Below are the code and all the weights of a small trained network. Each question names an input and a class and asks about switching units off, where a switched-off unit gives its printed mean instead of its output.

import numpy as np


def w(rows, s, z=0):
    codes = np.array(rows[::2]) - 128.0
    scale = np.full(codes.shape[1], s)
    scale[-1] = z or s
    return codes * scale


def f(y):
    return y / 2 * (1 + np.tanh(0.7978845608 * (y + 0.044715 * y**3)))


def log_softmax(a):
    a = a - a.max(-1, keepdims=True)
    return a - np.log(np.exp(a).sum(-1, keepdims=True))


def net(x, mask):
    res = np.array(x, float).reshape(1, 8) / 4 @ E
    y = f(res @ A[0][:, :-1].T + A[0][:, -1])
    res = res + np.where(mask, y, B[0][:, -1]) @ B[0][:, :-1]
    return log_softmax(res[-1] @ U[:, :-1].T + U[:, -1])


A, B = {}, {}
E = w([
[127,171,127,103,134,165,127],'x0',
[145,150,146,140,155,137,112],'x1',
[149,110,139,112,117,118,133],'x2',
[115,95,110,126,98,116,142],'x3',
[111,189,192,172,5,112,110],'x4',
[111,117,117,153,134,160,89],'x5',
[189,165,18,94,94,51,50],'x6',
[124,152,131,133,139,112,145],'x7',
],0.012)
A[0] = w([
[146,103,101,105,149,131,113,145],'n0',
[142,95,81,110,192,141,154,254],'n1',
[127,151,120,117,93,95,77,111],'n2',
[131,93,179,141,110,128,136,142],'n3',
[140,141,110,206,184,149,155,148],'n4',
[87,122,134,102,169,116,122,152],'n5',
[173,122,9,105,191,106,122,162],'n6',
[126,131,146,129,115,119,119,108],'n7',
[167,166,50,108,103,76,63,143],'n8',
[110,73,135,114,206,174,202,201],'n9',
[186,183,72,149,49,104,88,95],'n10',
[155,154,70,121,110,109,98,144],'n11',
[112,126,182,156,86,176,184,151],'n12',
[104,119,163,134,134,165,170,217],'n13',
[138,130,98,124,153,123,123,102],'n14',
[110,170,192,155,38,111,87,162],'n15',
[117,105,126,126,134,138,182,181],'n16',
],0.016,0.0084)
B[0] = w([
[109,146,77,118,145,108,93,166],'n0',
[156,63,98,3,138,98,81,230],'n1',
[139,168,144,93,157,152,252,172],'n2',
[66,143,137,148,112,125,88,171],'n3',
[119,91,140,96,105,138,134,173],'n4',
[141,84,126,115,135,112,122,159],'n5',
[105,248,21,60,101,84,49,239],'n6',
[152,166,146,145,111,135,113,134],'n7',
[191,111,61,179,98,72,199,234],'n8',
[150,71,199,42,155,185,159,255],'n9',
[229,114,96,211,136,205,187,215],'n10',
[182,152,81,168,180,144,116,191],'n11',
[40,172,159,168,121,76,83,218],'n12',
[34,100,219,106,130,116,90,216],'n13',
[168,178,153,93,58,107,137,147],'n14',
[82,119,195,247,120,129,178,234],'n15',
[137,99,147,122,129,166,88,177],'n16',
],0.019,0.02)
U = w([
[116,42,166,6,190,188,92,254],'0',
[196,188,2,80,154,66,109,64],'1',
[5,176,200,218,124,162,130,177],'2',
[191,180,87,231,133,178,232,67],'3',
],0.0076,0.00062)

Each question gives the input, the list of numbers given to net, and the class t.
The units are the neurons (one row each of A and B). Each row of codes is followed by its name. A weight is (code - 128) times the scale printed after its matrix; where a second scale follows, it is the last column's (A, B and U).
mask holds one flag per neuron, in row order. A switched-off neuron (its flag False) gives its mean, the last column of its row in B, instead of its output. The means were averaged over made-up inputs and are rounded, as every weight is.
A unit's drop is (log p(t) with every unit on - log p(t) with that unit switched off) / (log p(t) with every unit on - log p(t) with every unit switched off).
The circuit of an input: a set's keep is (log p(t) with only the set's units on - log p(t) with every unit switched off) / (log p(t) with every unit on - log p(t) with every unit switched off). Starting from the 12 units with the biggest drops (on a tie, the unit counted first), units are removed one at a time, each time the one whose removal leaves the highest keep (on an exact tie, the one counted first), for as long as the keep stays at least 0.8.
units of the circuit, in order: the units of the circuit, biggest drop first
top k neurons: the k neurons with the biggest drops, biggest first
drop of u: that unit's drop, to one decimal
input [-1,-1,-3,-1,1,8,-3,-6], class 2: units of the circuit, in order -> n1
input [-5,8,-1,-4,1,-6,-7,-4], class 2: top 2 neurons -> n12, n1
input [7,-2,-5,4,-4,8,1,3], class 1: top 2 neurons -> n6, n13
input [-8,2,-7,8,5,-7,1,2], class 3: top 2 neurons -> n13, n10
input [-3,-8,-5,6,1,-5,4,-1], class 3: top 2 neurons -> n10, n1
input [1,7,5,-5,1,-7,-8,-6], class 2: top 2 neurons -> n12, n1
input [5,-6,7,1,1,1,-1,1], class 2: top 2 neurons -> n1, n9
input [7,-4,-6,2,-7,-4,2,-6], class 1: drop of n6 -> 2.0
input [8,4,-2,-7,-1,1,1,-3], class 1: drop of n9 -> 1.4
input [-6,-8,-2,6,2,2,8,-2], class 3: drop of n10 -> 0.2
